Below is a small trained network, with its code and all its weights. Each question gives an input and a target symbol and asks what happens when units are switched off, that is, made to give their printed mean instead of their output.

import numpy as np


def w(rows, s, z=0):
    codes = np.array(rows[::2]) - 128.0
    scale = np.full(codes.shape[1], s)
    scale[-1] = z or s
    return codes * scale


def f(y):
    return y / 2 * (1 + np.tanh(0.7978845608 * (y + 0.044715 * y**3)))


def softmax(a):
    e = np.exp(a - a.max(-1, keepdims=True))
    return e / e.sum(-1, keepdims=True)


def log_softmax(a):
    a = a - a.max(-1, keepdims=True)
    return a - np.log(np.exp(a).sum(-1, keepdims=True))


def net(x, mask):
    ids = ['ΘΞΠΣΩδζμψ'.index(c) for c in x.split()]
    T = len(ids)
    res = E[ids] + P[:T]
    q, k, v = (res @ M[0].T for M in (Q, K, V))
    z = softmax(np.where(np.tri(T) > 0, q @ k.T / 2**0.5, -1e9)) @ v
    res = res + np.where(mask[0], z, O[0][:, -1]) @ O[0][:, :-1]
    y = f(res @ A[0][:, :-1].T + A[0][:, -1])
    res = res + np.where(mask[1:17], y, B[0][:, -1]) @ B[0][:, :-1]
    return log_softmax(res[-1] @ U[:, :-1].T + U[:, -1])


Q, K, V, O, A, B = {}, {}, {}, {}, {}, {}
E = w([
[82,121,131,152],'Θ',
[72,192,169,94],'Ξ',
[125,188,82,132],'Π',
[92,95,150,176],'Σ',
[128,164,152,165],'Ω',
[5,114,163,128],'δ',
[117,115,108,172],'ζ',
[89,178,145,118],'μ',
[189,156,107,196],'ψ',
],0.011)
P = w([
[197,2,89,8],'0',
[88,191,152,199],'1',
[143,102,96,12],'2',
[97,195,132,207],'3',
[156,124,105,22],'4',
[86,200,114,212],'5',
[160,101,99,56],'6',
[77,209,125,201],'7',
[150,94,135,73],'8',
[94,212,119,203],'9',
[148,80,138,91],'10',
[101,224,119,211],'11',
],0.0065)
Q[0] = w([
[97,254,74,227],'H0',
[48,157,117,184],'H0',
],0.015)
K[0] = w([
[230,30,108,2],'H0',
[137,6,133,40],'H0',
],0.016)
V[0] = w([
[168,252,70,143],'H0',
[92,184,202,32],'H0',
],0.025)
O[0] = w([
[131,41,248,167,104],'H0',
[126,32,20,190,3],'H0',
],0.015,0.0066)
A[0] = w([
[231,57,96,58,121],'N0',
[106,189,177,237,198],'N1',
[130,196,210,161,149],'N2',
[114,152,188,185,92],'N3',
[128,58,106,6,117],'N4',
[88,73,107,161,176],'N5',
[76,182,149,182,167],'N6',
[215,106,148,198,172],'N7',
[108,169,135,106,56],'N8',
[70,184,105,112,185],'N9',
[116,208,117,200,110],'N10',
[142,133,81,75,54],'N11',
[128,66,138,74,255],'N12',
[183,136,99,61,235],'N13',
[95,163,133,54,96],'N14',
[155,122,183,80,102],'N15',
],0.011,0.0059)
B[0] = w([
[140,78,241,165,130],'N0',
[146,161,152,35,209],'N1',
[7,130,103,92,255],'N2',
[194,170,134,220,190],'N3',
[195,183,222,105,130],'N4',
[104,236,155,125,139],'N5',
[177,102,150,115,181],'N6',
[93,182,81,92,157],'N7',
[92,137,171,218,162],'N8',
[217,118,86,50,203],'N9',
[173,76,131,195,187],'N10',
[27,139,129,182,158],'N11',
[26,40,159,113,154],'N12',
[67,44,177,109,171],'N13',
[108,118,183,209,180],'N14',
[240,98,80,166,194],'N15',
],0.017,0.022)
U = w([
[81,34,191,79,157],'Θ',
[84,161,99,11,247],'Ξ',
[198,93,137,156,110],'Π',
[130,97,84,137,72],'Σ',
[168,161,94,150,133],'Ω',
[171,90,157,193,5],'δ',
[208,178,192,170,159],'ζ',
[119,166,111,177,5],'μ',
[254,93,127,67,176],'ψ',
],0.0049,0.003)

Each question gives the input, a string of symbols that net reads in full, and the target symbol t.
The units are the heads (2 rows each of Q, K, V and O) and the neurons (one row each of A and B). Each row of codes is followed by its name. A weight is (code - 128) times the scale printed after its matrix; where a second scale follows, it is the last column's (O, A, B and U).
mask holds one flag per unit, heads first, then neurons. A switched-off unit (its flag False) gives its mean, the last column of its rows in O or B, instead of its output. The means were averaged over made-up inputs and are rounded, as every weight is.
A unit's drop is (log p(t) with every unit on - log p(t) with that unit switched off) / (log p(t) with every unit on - log p(t) with every unit switched off).
The circuit of an input: a set's keep is (log p(t) with only the set's units on - log p(t) with every unit switched off) / (log p(t) with every unit on - log p(t) with every unit switched off). Starting from the 12 units with the biggest drops (on a tie, the unit counted first), units are removed one at a time, each time the one whose removal leaves the highest keep (on an exact tie, the one counted first), for as long as the keep stays at least 0.8.
circuit, biggest first: the units of the circuit, biggest drop first
unit that matters most: the unit with the biggest drop
top k neurons: the k neurons with the biggest drops, biggest first
input ζ δ ψ ψ ζ Ω ζ μ, target Θ: circuit, biggest first => H0; N13; N3; N14
input ψ ζ ψ Θ, target ζ: circuit, biggest first => H0; N3
input ζ ψ δ ψ ψ Ω, target Θ: top 3 neurons => N13; N3; N15
input ψ ψ ψ Π ψ Ω Σ ψ ψ, target Ξ: top 2 neurons => N2; N7
input Ω μ ψ Σ ψ Ω ψ δ, target ψ: circuit, biggest first => N2; H0; N9
input μ ζ Π, target Θ: top 2 neurons => N3; N15
input Σ ψ Θ δ, target δ: top 2 neurons => N14; N2
input δ ζ ψ Ω δ δ Θ Σ, target Σ: circuit, biggest first => H0; N10; N13
input ψ ψ Π Ω ψ ψ δ ψ ψ δ Ω, target Ξ: circuit, biggest first => N10; N14; N7; H0
input Π μ ψ Ω ψ ψ Σ δ ζ Ω Ω, target Ξ: circuit, biggest first => N10; N14; H0; N7
input ψ Π Σ ψ δ ψ ψ ζ ψ δ, target ζ: circuit, biggest first => H0; N3
input ψ ζ Ω μ Ω ψ μ Ω ψ Ω ζ Π, target ζ: top 2 neurons => N3; N14
input Π ψ Ω ψ ζ Θ, target Ξ: top 4 neurons => N15; N14; N10; N8
input Ω ψ ζ Ω ψ ψ, target ψ: circuit, biggest first => N2; H0; N14
input ζ Ω δ Ξ, target Θ: top 2 neurons => N13; N3
input μ Ξ δ Θ δ Ξ ψ ψ δ μ, target Ω: top 4 neurons => N2; N1; N5; N12
input μ ψ ψ ψ ψ ψ ψ ψ Ω ψ, target Ω: circuit, biggest first => H0; N5; N12
input Σ Ω Θ Ω ψ Ω, target δ: top 3 neurons => N10; N14; N2
input Ω Ω Σ ψ Σ Ξ, target ψ: circuit, biggest first => N2; N9; H0
input Ω Ω ψ ψ Σ Ξ Π μ, target ψ: circuit, biggest first => N2; H0; N9
input δ Ω ζ Ω μ Σ ψ ψ ζ Ω Ξ δ, target Σ: top 3 neurons => N11; N10; N9
input δ Σ δ ζ ψ ψ ψ Ω, target Σ: top 2 neurons => N11; N10
input ζ ψ Π, target Θ: unit that matters most => N9
input Ω ψ ψ Σ ζ Ξ ψ ψ ψ δ μ ζ, target ψ: unit that matters most => N2
input ψ Ω δ ψ Σ ψ δ μ, target ζ: unit that matters most => H0
